Each row of numbers stands for one object and depends on some of the facts below. Use the named rows to name the rest.

Facts:
bagun bruflas listak; bototin bruflas vugrim; brarek bruflas losin; briplel bruflas fedro
broge bruflas bubi; bubi bruflas bototin; dader bruflas brarek; dede bruflas dutrefun
detron bruflas vageruk; diflos bruflas trotim; diside bruflas klegragos; droplu bruflas detron
drose bruflas briplel; drostugra bruflas fleskestor; duden bruflas stutrupal; dunas bruflas kloke
duplos bruflas ripi; dutrefun bruflas mulel; fedro bruflas somus; fitros bruflas duplos
flalir bruflas broge; fleplu bruflas gazus; flezem bruflas stefa; flofler bruflas pluklus
fufa bruflas grone; futok bruflas pubul; gazus bruflas dadrem; gemel bruflas gidro
gidro bruflas sapul; gigel bruflas klabrin; grinus bruflas plibru; grokol bruflas pabe
grone bruflas drostugra; gulidrur bruflas duden; klabrin bruflas nakla; klatrines bruflas flofler
klegol bruflas futok; klena bruflas fleplu; kloke bruflas modrokek; lefar bruflas stovi
leklur bruflas melas; listak bruflas gigregum; losin bruflas safon; losos bruflas gemel
mader bruflas gukle; melas bruflas kledrim; mipladra bruflas triren; mukar bruflas taklun
mulo bruflas refum; mumim bruflas vogeples; negum bruflas diside; pabe bruflas zafe
plibru bruflas grubros; plipam bruflas mukar; pubul bruflas diflus; ratikol bruflas skiti
refum bruflas plipam; ripi bruflas brefla; safon bruflas vaskefle; salek bruflas dader
savus bruflas fitros; skiti bruflas sedoso; somus bruflas mipor; stefa bruflas droplu
stefluk bruflas diflos; stovi bruflas savus; stutrupal bruflas tese; tabrum bruflas drose
tese bruflas grokol; trema bruflas flezem; vaskefle bruflas klena; vogeples bruflas zuste
vugrim bruflas gulidrur; zafe bruflas fubrak; zubreflek bruflas gradok; zuste bruflas matre
bagun boflar vubrul; bagun boflar dede; bagun boflar sogris; diflus boflar samu
diflus boflar tese; diflus boflar pluklus; diside boflar kledrim; diside boflar tepak
diside boflar klegragos; diside boflar riklik; diside boflar taklun; dudrur boflar lefar
dudrur boflar pluzun; dudrur boflar gulidrur; dudrur boflar tegagim; dudrur boflar tresti
dutrefun boflar nimugus; dutrefun boflar dadrem; flabom boflar divu; flabom boflar samu
flabom boflar refum; flabom boflar kloke; fubrak boflar drodadul; fubrak boflar zafe
fubrak boflar plilofen; gemel boflar mulo; gemel boflar futok; gemel boflar listo
gigel boflar kastabil; gigel boflar gukle; grinus boflar dadrem; grinus boflar mipladra
grinus boflar fazus; grinus boflar kloke; grone boflar flustil; grone boflar duden
grone boflar linimon; gruski boflar tepak; gruski boflar gukle; gruski boflar klatrines
gruski boflar pluklus; kabro boflar skizus; kabro boflar kastabil; klabrin boflar mikas
klabrin boflar plibru; klabrin boflar mipladra; klabrin boflar ripi; klabrin boflar negum
klabrin boflar pubul; klena boflar miklan; klena boflar plilofen; klena boflar mafim
kluna boflar telakir; kluna boflar losin; leklur boflar grokol; leklur boflar lefar
leklur boflar dunas; leklur boflar refli; listak boflar drezekli; listak boflar sogris
losos boflar detron; losos boflar samu; losos boflar plibru; losos boflar tegagim
lubrik boflar vubrul; ludam boflar divu; modrokek boflar klegol; modrokek boflar gradok
modrokek boflar zedre; mopluk boflar dadrem; nakla boflar fuflen; pabe boflar divu
pabe boflar drudal; pigil boflar fuflen; pigil boflar mipladra; plipam boflar tegil
plipam boflar pluzun; plipam boflar mafim; rumes boflar grubros; rumes boflar samu
rumes boflar tegagim; safon boflar mikas; safon boflar grubros; safon boflar duden
safon boflar beplo; savus boflar skiti; savus boflar kugos; savus boflar pluklus
skotram boflar flezem; skotram boflar skiti; stefa boflar matre; stefa boflar mumim
stefa boflar flustil; stefa boflar tristu; stefa boflar mipor; stefluk boflar divu
stefluk boflar gudre; stefluk boflar sogris; stovi boflar kesil; stovi boflar pluklus
stutrupal boflar mubuze; stutrupal boflar fleplu; stutrupal boflar burel; tabrum boflar flofler
tabrum boflar mikas; trema boflar gruge; trema boflar diflos; trema boflar tristu
trotim boflar vugrim; trotim boflar visteklan; trotim boflar samu; vagem boflar melas
vagem boflar fegur; vagem boflar telakir; vagem boflar fleskestor; zagri boflar tegil
zetrastal boflar detron; ziklik boflar zudrom; ziklik boflar duden; ziklik boflar kesil
ziklik boflar droplu; ziklik boflar mafim; ziklik boflar mipor; ziklik boflar beplo
ziklik boflar mugan; zuste boflar losin

Named rows:
gazus: [-16 -15 -18 -63 -19  15  -5  -3   0  -5  18  21   4   4  25  35 -43 -11
  28  -4 -30  17  14 -42  28  19  22  -6 -15 -20  -5 -17   3 -13  20 -16
 -19   6 -11  12  13 -40 -29  21 -30  20  -4 -26  -8  21  22 -46   2 -40]
stefluk: [ -7  -4   4  -7   2   8   5  10 -15  12 -16   4  -9  -4   9   9   2   0
 -22   4  -4  -1  -1   2   3 -17  -2 -11   3 -12  -3  -4   3   9  11 -21
  -5  17  -3  -3  -4 -12  17  -8   4   2  -5  10  16  -2  -2  -5 -10  -5]
gulidrur: [ -5  -9   4   7  -6  -7 -13  40 -11  17  35  23 -50   3 -11   0 -31  29
  23  31 -13 -13  33  30 -30  -3  -9   6  32  21   8  13 -12  -8  -1  12
  44 -44  -1  -9  17 -11  -1  41 -18 -21   6   0  37  24  -3  16 -11  -5]
dede: [-10   7  -1  -2   0  12  -3  11 -10   2 -11  -3 -14  -6  -1   3   2   3
 -13   7  -6   4   2  -3  15   2  -1 -10   9  -7  -1   3   6   5   7 -22
 -10  15   5   1  -4  -8  16  -5   3   3  -7  12   6  -4  -1  -5  -9  -3]
briplel: [ -8   8  -4   4   3   7  -4   6  -9  -7  -8  -2  -8   5  -1   3  -1   5
  -9   5   3   1  -4  -2   9  -3  -9  -2   1  -2   4  -2   2   4  -3 -15
 -14  15  -2   2  -4   1   9  -6   8   6 -13   1  -7  -8  -3   2  -6  -8]
drostugra: [ -8   7  -3   1   1   5  -3   7  -9  -6  -5   0  -7   4  -1   4  -5   5
  -7   7   0   0  -3  -3   8  -3  -7  -2   1  -2   4  -2   2   3  -2 -12
 -12  13  -2   3  -3  -1   7  -3   3   5 -10   1  -6  -4  -1   1  -4 -10]
trema: [ -9   1   4  -3  -2   6   1   9 -10   6 -18   2  -7   3   7   4  10   2
 -26   3  -4   4  -3   2   4 -10  -3  -8   6  -8  -7   0   5   7   8 -27
 -18  16   0  -5  -5  -3  23  -6   8   6  -6  12   9  -2  -4  -4 -15   4]
fleplu: [-13 -15 -18 -61 -20  15  -6  -3  -1  -6  16  21   6   3  25  36 -42 -11
  27  -3 -31  17  13 -42  26  19  22  -7 -16 -21  -4 -17   3 -12  19 -15
 -18   6 -10  14  12 -39 -28  22 -32  21  -2 -26  -8  22  21 -44   4 -40]
fufa: [-10   7  -1  -2  -1  12  -4  10 -10   1 -12  -3 -14  -6   0   2   2   3
 -15   6  -6   6   1  -4  16   3  -1 -11  10  -7  -1   3   6   5   6 -23
 -11  16   5   0  -4  -6  16  -6   5   3  -8  12   5  -4  -1  -5 -10  -2]
diside: [ -5  -1   1  -1  -3  -1   1   6  -9   0 -10   5   0  12   8   8  -4   5
 -14   5  -1  -2  -4   0  -5 -16  -9  -1  -3  -4   0  -5   1   3  -2 -15
 -16  11  -8  -1  -2   0   9  -1   1   7  -3   0  -2   2  -5  -2  -7  -8]
vaskefle: [  0 -12 -14 -53 -23  11  -7  -7  -9  -6   6  19  16  -6  22  33 -41 -12
  19   1 -33   8   8 -44  20  18  15 -18 -18 -26   5 -17   8  -5   8  -5
  -8  11   0  20   8 -34 -20  23 -44  26  15 -19 -12  25  16 -38  12 -37]
kugos: [ -7   7  -4   1  -1   7  -4   7 -11  -5  -3   0  -8   4   1   4  -9   6
  -4   9  -2   1  -1  -5   7  -4  -8  -4   1  -3   4  -2   3   1  -3 -12
 -12  11  -1   3  -2   0   6  -3   0   4  -6   2  -5  -2  -2  -2  -5 -12]
burel: [ -8   6  -3  -1  -1   5  -4   8 -10  -5  -4   0  -8   4  -1   5  -7   5
  -4   8  -1   0  -2  -3   7  -2  -6  -2   2  -2   4  -2   2   2  -2 -12
  -9  10  -2   4  -1  -3   6   0   0   4  -7   0  -4  -2  -2  -1  -3 -11]
mikas: [ -8   5  -1  -3  -2   2  -4   9 -11  -5  -1   2  -7   7  -2   3  -4   4
  -5   9  -2   3  -2  -4   5   0  -6   0   4  -1   3  -1   1   3  -1 -10
  -9  10  -1   6  -2  -5   7   3   1   5 -11  -3  -4  -1   0   1  -4  -9]
pigil: [ -7  -4   3  -7  -7  -6  -1   6  -8   3  -9   6   3  15   8   8  -6   7
 -15   6  -3   1  -5   2  -3 -14  -5   3  -2  -4  -1  -3   0   2  -1 -16
 -11   7  -8   1  -4  -1   9   3   0   8  -4  -4  -2   5  -1   2  -4  -8]
kledrim: [ -6   6  -5   3   2   0  -3   5 -10 -12   1   1   0  14  -1   7 -14   7
   2   8   5  -5  -5  -3  -1  -8 -13   5  -7   3   9  -7  -2   1 -10  -3
 -11   8  -9   7   0   3  -2   2   1   7 -11 -11 -16  -4  -4   6   2 -18]
drodadul: [ -8   6  -2   0   0   5  -4   9 -10  -5  -3   1  -7   4  -1   3  -7   4
  -4   9  -2   0  -1  -3   7  -2  -7  -3   3  -2   4  -2   1   3  -1 -11
 -10  10  -2   4  -1  -4   6   0   0   4  -8   0  -4  -2  -2  -1  -4 -11]

Name these rows:
No name comes twice in this set of rows, the named rows included.
[ -7   4  -2  -1   5   8   0  10 -11  -3  -3  -1  -9   1  -1   6  -9   4
  -4   8   0  -4   0  -2   6  -7  -6  -5  -1  -4   5  -3   0   5   1 -11
  -6  11  -3   6  -2  -8   6  -1   1   4  -8   0  -1  -5  -3  -1  -2 -13]	sogris
[-11  -3   4 -10 -10  -1  -3   5  -9  13 -19   3  -2   6  11   7  -1   7
 -26   2  -7   8  -4   3   9  -9   1  -4   7 -11  -6   2   4   2   5 -28
  -9  11  -2  -4  -9  -2  18  -5   4   6  -1   9   7   5   2  -1  -7  -1]	grinus
[ -5  -5   2  -6   1   1   4   8 -16   5  -9   7  -3   5   9  11  -8   2
 -14   5   2  -5  -4   3  -4 -23  -7  -3  -4  -8   2  -9  -2   7   1 -10
  -2  13 -11   0  -1  -8   6  -5   2   3  -6  -3   7   1  -3   1  -5 -15]	ludam
[ -6   1   2   0   1  -1   2   6 -10  -2 -10   4   0  14   6   6   2   3
 -18   4   1   0  -6   3  -5 -15  -9   0  -3  -2  -1  -5   1   6   0 -16
 -18  14  -7   0  -5   1  13  -1   7   8 -10  -2  -3  -1  -6   2  -9  -4]	stefa
[ 27  -6  -6 -35 -30   2 -11 -14 -23  -8 -13  16  38 -22  16  28 -38 -15
   3  10 -37  -9  -2 -45   5  14   1 -41 -23 -38  23 -16  16   9 -15  13
  11  20  20  33   2 -24  -6  27 -68  38  49  -8 -16  30   4 -27  30 -31]	dader
[ -6   6  -4   2  -2  -3  -4   4 -10 -14   2   5   0  15  -3   5 -10   5
   2   8   6  -3  -7  -4  -2  -6 -13   6  -4   4  10  -8  -2   3 -11  -1
 -10   9  -9   6   2   3  -4   2   1   7 -14 -14 -14  -2  -2   7  -1 -17]	grubros
[ -6   2  -4   0   0   4  -3   9  -3  -7 -10  -2  -4   0  -5   9  -7   5
   0   6   3  -5  -5  -1   5  -2  -5  -3   1   0   5  -3   3   3  -1 -15
 -12   6  -1   0   3  -4   3  -1   0   6  -3   3  -7  -6  -4  -2  -2 -13]	telakir
[ -9   4  -2  -3  -6   0  -6   8 -11  -8  -6   5  -6   3  -3   4  -3   3
  -5   6   0   3  -7  -5   4   0  -6  -2   7   1   6  -5   3   5  -4  -9
  -7  10   0   2   3  -3   3  -1   1   3  -9  -3  -4   0   1   2  -8 -10]	tegagim
[ -7   9  -4   3   0   8  -4   6 -11  -5  -4   0  -8   4   2   4  -8   7
  -7   8  -1   0  -1  -5   8  -5  -9  -5   0  -4   3  -2   3   0  -4 -13
 -15  12  -2   2  -3   2   8  -5   0   4  -7   3  -7  -3  -4  -3  -6 -11]	skiti
[ -4  -7   1  -3  -4  -3   1   9   2  -3 -17   3   5   6   0  15  -4   4
  -7   3   3  -9  -9   5  -8 -14  -5  -3  -4   1   2  -8   2   6  -1 -19
 -17   2  -6  -5   6  -3   3   0   0   9   5   2  -3  -1  -8  -3  -4 -12]	kluna
[ -4  -5   0  -1  -2  -3   1   7   1  -4 -18   2   5   7   1  13  -2   4
  -9   2   4  -9 -10   5  -8 -15  -6  -2  -4   0   1  -8   2   6   0 -20
 -19   5  -7  -5   4  -1   5  -2   3  10   2   2  -4  -3  -8  -1  -5 -10]	zuste
[-12  10  -2   3   2  13  -4   8  -9   0 -17  -5 -15  -5  -2   0  12   2
 -21   3  -2   7  -2   0  17   2  -3  -9  11  -6  -2   4   6   8   7 -28
 -16  20   6  -3  -7   0  22 -11  15   4 -15  14   5 -10  -2  -2 -14   4]	lefar
[ -3   1  -3   3  -6  -7  -2   0 -13 -10  -6  12   7  20  10  11 -10   6
  -9   4   7  -4 -12  -4 -12 -24 -18   4 -10   1   6 -14  -1   0 -16  -4
 -20  11 -17  -3   4  11  -1  -5   0   6  -5 -10 -12   4  -5   3  -8 -17]	diflus
[ -8  -2   4  -6  -4   3   0  10 -10   7 -15   4  -6   2   7   6   6   2
 -22   4  -7   4  -2   0   2  -9  -2  -8   6  -7  -5  -1   5   7   7 -25
 -14  13   0  -3  -3  -5  18  -2   3   5  -2  10   9   2  -3  -5 -13   0]	leklur

The same objects again, as new rows of numbers:
Known rows:
gradok: [ -6  -6  -7  13  35   3   2   7  -9  -3  22  18  -4  -9 -16  -7   4  -6
  -7  -6  23  -1 -10  -4  -2  -7 -16  37 -25]
modrokek: [-13   3  -7  13  30   2  -5  -2 -13  -3  16  21 -17 -14 -12   8   8  -5
 -15  -9  26  15 -22  -4   2   3  -1   4  -2]
gulidrur: [ -7 -25  14  20 -53 -25   2 -20  24  -5 -15   3  -1  37 -11 -18  -1  -4
  13  29   6  25  16  58   9 -10  -8 -32 -12]
zetrastal: [  7  21  -3  16  -8  -5  -1 -12 -13  -6  -2   6  -7  -1   0   6  10  -3
  -3  -2   1  10   5 -33  -4  11  16  -6 -14]
mipladra: [ -3 -15   1 -34  19   4   0   3   7   5   0   3   6  -6  -2   4  -4   0
   0   4   1  -9 -12  19   7  -4   4  -2  20]
pigil: [  1   9  -2   8   2  -5  -4   3 -17   0   0   1  -5  -7  -3   3   4  -4
  -2  -6   1  -7  -5 -15  -7  14  12   0   0]
klabrin: [-10 -21   1 -19   1 -16   2   4   9  19   6 -15   4 -10  -2   2   8   7
  -1  -6 -11   0  -7  15  -6  -7  14  11   7]
diflos: [ -4  -2   2   1  -3   6   2  -2  11  -5  -7  -1   4   5   3  -5 -10   5
   2   5  -6  -5  -6  18   4  -5 -20  -7  10]
vogeples: [ -1  -8   2  22   0 -19   5   9  23  20  -6 -18   6  -5   1 -23   5   4
   8  -5 -15   4   0  19  -6 -22 -19  38  -9]
mulel: [ -1   7   3  -7   4  -3   0   1 -11  -6  -2   4  -2  10  -1   5  -1  -2
  -2  -3   4   4   2 -22  -2  17  -3 -20  -6]
brarek: [ -9  10   9  10  23  -5   6   3   1  10   7 -18  14   0  20 -20  -9  27
  11  -7   7  -8  -4  17  16 -21  29 -21  -6]
losin: [ -1  17   7   8   2  25   7  -5 -25  -1  41 -13   9  -9  25 -21   5  22
  14 -16  12  -7   4  18  25 -24  41  -5  17]
kluna: [  7   4   3   4 -13  -1  -4   4 -25   4   7  -1  -9  -1   2 -12  15 -13
   5 -18   1   7 -11  -2   2  11  -5  10  11]
bototin: [-20 -29   8   7 -43 -43   9  -1  11  17  -1  -5  -6  16 -14 -12  -4   3
  15  30   5  65  23  39  12   3 -15  -6  -9]
mafim: [ 14  32  -3  28  -5  13  -6 -12  -9 -20 -21  19  -7   0   2   4  -7 -12
   2   9   2 -13 -12  -9  12  14  -9  -6   6]
fleplu: [ -2  -9  -5   6  40  12  -3  17  -3  -7   5 -12   4  -6  21 -11 -10  21
   9  -9  13 -10  26 -19  19 -27  68   0  29]
sapul: [ 13   5  -4  26   2  -8   2   6 -14   3   1  -7   2  -2  -6 -10   8  -8
   6  -5  -5  -7   9 -19 -12   1  10  29 -32]

Rows to name:
No name comes twice in this set of rows, the named rows included.
[  0 -55   3  10   4 -18 -18 -19  33   5 -23 -17  -6  34 -10  -6  28  -1
   0  -7  -1  14  40  16  -8 -35  70 -23   3]	stutrupal

The same objects again, as new rows of numbers:
Known rows:
gigel: [ -4   7 -10   8 -17  25  -1 -77 -52   5  11   5  36  23 -58]
dudrur: [-27 -15   2 -48 -37   2  -7   5   0 -12  59  62 -59  28  55]
safon: [ 58  47 -48  51  -8  63   5 -68 -54   0 -19  37 -54 -52 -25]
bagun: [-46  -3 -57  19 -23  27 -30 -34 -17  46  -6  37  29 -14 -41]
pluklus: [ 47   3  33 -13  26 -36 -24  28  34  -3  22 -38  22  52 -17]
broge: [-45  38  18  30  -6  -2  -5  -3 -54  38  -8  -4 -14 -11 -38]
kledrim: [ 28 -16  43 -23 -17   0 -28  17  11  -5  -4 -15  22  44  -6]
bromon: [  6 -23  21 -20 -29   6 -12  25  14   0  -3  10  -6   1  21]
refli: [  0 -13  27 -42   2 -22 -15  55  12 -16  26  11 -19  10  62]
grokol: [ -9  13 -44 -82  75 -20  16 -43   9  -6  -8  -5  19 -67 -26]
klatrines: [ 14  18   4  17  28  -9  -7 -42 -33   2   8 -26  56  31 -64]
vageruk: [  1 -24  11 -28 -20  12 -18  21  15  15   1  -2 -17  22  31]
diflos: [  2  10  -1  26  37  18  29 -12  -1  16 -11 -26  13 -42 -17]
skizus: [ 21 -21  36 -21 -22  -4 -24  22  16  -7  -5  -7  16  28   1]
fleplu: [ 39  41 -17  32  13  39 -41 -12 -66  -1 -50   3  11 -60 -13]
fuflen: [ 13 -18  27 -18  -8 -16   2  37  32 -34 -44   1 -11  19  30]
dader: [ 16  17 -18  27   4  16 -14 -19 -56   3 -24   5  20 -35 -21]

Name these rows:
No name comes twice in this set of rows, the named rows included.
[ -8  25 -38  -9 100  37  15 -37 -15  56  30 -65 -42  24   6]	droplu
[-11  22 -34  22  39 -34  -4 -15  -9 -19 -38  -5  26  14 -20]	kloke
[ -2 -25  16 -20 -38  46  37 -29  45  15  42  36 -64   6  19]	ziklik
[ 11  -1  32 -46  33 -25 -12  65  31 -13  35   5 -37   6  70]	pluzun
[ -3 -12 -14 -17 -44  -9 -10 -11  24  -4  30  30 -32  54  10]	trotim
[-20 -29  -9 -16 -43  18 -41  21  41  27  -7  28   2   1   8]	lubrik
[ -2 -14  21 -38 -16  17   2  20  21   3  36  32 -39   6  44]	zagri
[ 31  -4  27 -14  -6 -18 -18  19  25   2  21 -16  12  37  -8]	kugos
[-57  68   6 -20  50 -40  -9  15 -32  30  13   5 -62 -36 -29]	gulidrur
[ 85  45 -51  80   4   1 -16  11 -74  12 -19 -48  14 -84 -13]	losin
[ 40  -3  35 -11  27  -9  12  30  59   0  23 -30 -16  13  12]	kesil

